Below is a small trained network, with its code and all its weights. Each question gives an input and a class and asks what happens when units are switched off, that is, made to give their printed mean instead of their output.

import numpy as np


def w(rows, s, z=0):
    codes = np.array(rows[::2]) - 128.0
    scale = np.full(codes.shape[1], s)
    scale[-1] = z or s
    return codes * scale


def norm(h):
    return h / np.sqrt((h * h).mean(-1, keepdims=True) + 1e-5)


def f(y):
    return np.maximum(y, 0)


def log_softmax(a):
    a = a - a.max(-1, keepdims=True)
    return a - np.log(np.exp(a).sum(-1, keepdims=True))


def net(x, mask):
    res = np.array(x, float).reshape(1, 2) / 4 @ E
    u = 0
    for l in range(3):
        y = f(norm(res) @ A[l][:, :-1].T + A[l][:, -1])
        res = res + np.where(mask[u : u + 9], y, B[l][:, -1]) @ B[l][:, :-1]
        u += 9
    return log_softmax(norm(res)[-1] @ U[:, :-1].T + U[:, -1])


A, B = {}, {}
E = w([
[128,80,55,107,194,51],'x0',
[236,254,115,75,171,69],'x1',
],0.0056)
A[0] = w([
[40,123,161,98,121,76,79],'L0N0',
[22,212,198,172,144,182,5],'L0N1',
[193,39,176,152,150,157,189],'L0N2',
[83,34,95,218,132,81,164],'L0N3',
[40,235,27,107,151,164,225],'L0N4',
[106,207,78,19,181,177,224],'L0N5',
[212,35,153,27,68,253,103],'L0N6',
[113,197,127,180,127,105,43],'L0N7',
[146,234,200,132,46,163,10],'L0N8',
],0.0045,0.0012)
B[0] = w([
[147,117,120,133,114,66,159],'L0N0',
[99,134,216,139,186,81,201],'L0N1',
[228,154,151,110,132,28,180],'L0N2',
[126,197,179,88,137,81,255],'L0N3',
[132,109,184,142,137,191,176],'L0N4',
[73,90,209,131,112,56,221],'L0N5',
[115,130,152,166,254,142,194],'L0N6',
[142,74,156,17,108,64,151],'L0N7',
[172,116,128,181,139,159,234],'L0N8',
],0.0055,0.0036)
A[1] = w([
[39,160,168,144,156,185,254],'L1N0',
[157,159,70,62,173,185,77],'L1N1',
[255,125,49,108,166,126,173],'L1N2',
[144,18,151,207,11,120,166],'L1N3',
[193,81,165,121,156,43,126],'L1N4',
[195,140,100,31,56,142,88],'L1N5',
[99,203,174,171,121,100,99],'L1N6',
[120,106,18,121,125,110,47],'L1N7',
[47,53,94,144,131,100,194],'L1N8',
],0.0064,0.00074)
B[1] = w([
[190,144,77,106,99,116,200],'L1N0',
[109,72,189,130,152,143,138],'L1N1',
[138,111,167,64,88,104,180],'L1N2',
[145,199,173,102,124,116,183],'L1N3',
[71,115,122,209,81,163,254],'L1N4',
[97,80,141,2,56,131,150],'L1N5',
[60,123,132,135,161,172,203],'L1N6',
[206,93,83,182,148,103,147],'L1N7',
[157,142,126,56,78,82,198],'L1N8',
],0.0078,0.0058)
A[2] = w([
[160,165,88,93,55,206,188],'L2N0',
[10,121,161,191,119,155,225],'L2N1',
[122,58,1,161,147,24,72],'L2N2',
[131,101,85,208,135,162,109],'L2N3',
[238,182,122,152,116,81,2],'L2N4',
[113,131,169,111,102,124,58],'L2N5',
[101,118,179,36,99,56,149],'L2N6',
[161,130,101,76,84,129,34],'L2N7',
[53,46,97,150,138,191,86],'L2N8',
],0.0085,0.00083)
B[2] = w([
[110,122,11,183,196,69,150],'L2N0',
[127,122,51,91,136,120,217],'L2N1',
[136,212,158,203,202,237,196],'L2N2',
[99,111,123,62,53,42,140],'L2N3',
[34,156,92,217,84,209,146],'L2N4',
[157,87,127,128,176,63,183],'L2N5',
[161,101,158,72,88,127,254],'L2N6',
[2,69,41,64,103,48,147],'L2N7',
[43,119,113,144,229,142,147],'L2N8',
],0.007,0.0091)
U = w([
[149,115,210,9,64,44,173],'0',
[149,203,195,192,179,217,195],'1',
[39,109,26,112,174,94,140],'2',
[238,60,69,187,70,143,5],'3',
[202,92,92,187,71,120,4],'4',
[205,89,97,168,107,120,26],'5',
[210,72,77,147,75,176,2],'6',
],0.015,0.0087)

Each question gives the input, the list of numbers given to net, and the class t.
The units are the neurons (one row each of A and B). Each row of codes is followed by its name. A weight is (code - 128) times the scale printed after its matrix; where a second scale follows, it is the last column's (A, B and U).
mask holds one flag per neuron, layer by layer. A switched-off neuron (its flag False) gives its mean, the last column of its row in B, instead of its output. The means were averaged over made-up inputs and are rounded, as every weight is.
A unit's drop is (log p(t) with every unit on - log p(t) with that unit switched off) / (log p(t) with every unit on - log p(t) with every unit switched off).
The circuit of an input: a set's keep is (log p(t) with only the set's units on - log p(t) with every unit switched off) / (log p(t) with every unit on - log p(t) with every unit switched off). Starting from the 12 units with the biggest drops (on a tie, the unit counted first), units are removed one at a time, each time the one whose removal leaves the highest keep (on an exact tie, the one counted first), for as long as the keep stays at least 0.8.
units of the circuit, in order: the units of the circuit, biggest drop first
most important unit: the unit with the biggest drop
k most important neurons: the k neurons with the biggest drops, biggest first
top k neurons in layer l: the k neurons of layer l with the biggest drops, biggest first
drop when u is switched off: that unit's drop, to one decimal
input [-1,3], class 2: most important unit -> L0N5
input [-5,-7], class 0: 2 most important neurons -> L1N3, L1N4
input [-1,-3], class 2: top 2 neurons in layer 0 -> L0N2, L0N3
input [-2,3], class 2: 3 most important neurons -> L0N5, L1N8, L0N2
input [-2,-3], class 2: top 3 neurons in layer 1 -> L1N2, L1N6, L1N8
input [-5,-5], class 0: 4 most important neurons -> L1N4, L2N2, L1N3, L0N1
input [-4,0], class 1: 4 most important neurons -> L1N4, L2N6, L2N7, L1N0
input [-3,-1], class 2: top 3 neurons in layer 2 -> L2N6, L2N2, L2N3
input [6,-6], class 0: 4 most important neurons -> L1N8, L0N3, L0N6, L1N3
input [-4,3], class 1: 4 most important neurons -> L0N8, L2N6, L2N7, L1N4
input [5,-5], class 0: 3 most important neurons -> L1N8, L0N6, L0N3
input [4,-3], class 1: top 2 neurons in layer 0 -> L0N5, L0N1
input [-4,1], class 1: drop when L2N7 is switched off -> 0.5
input [8,-1], class 1: units of the circuit, in order -> L2N2
input [8,6], class 1: drop when L2N2 is switched off -> 2.3
input [7,-3], class 1: drop when L2N2 is switched off -> 1.1
input [6,2], class 1: drop when L2N2 is switched off -> 1.2
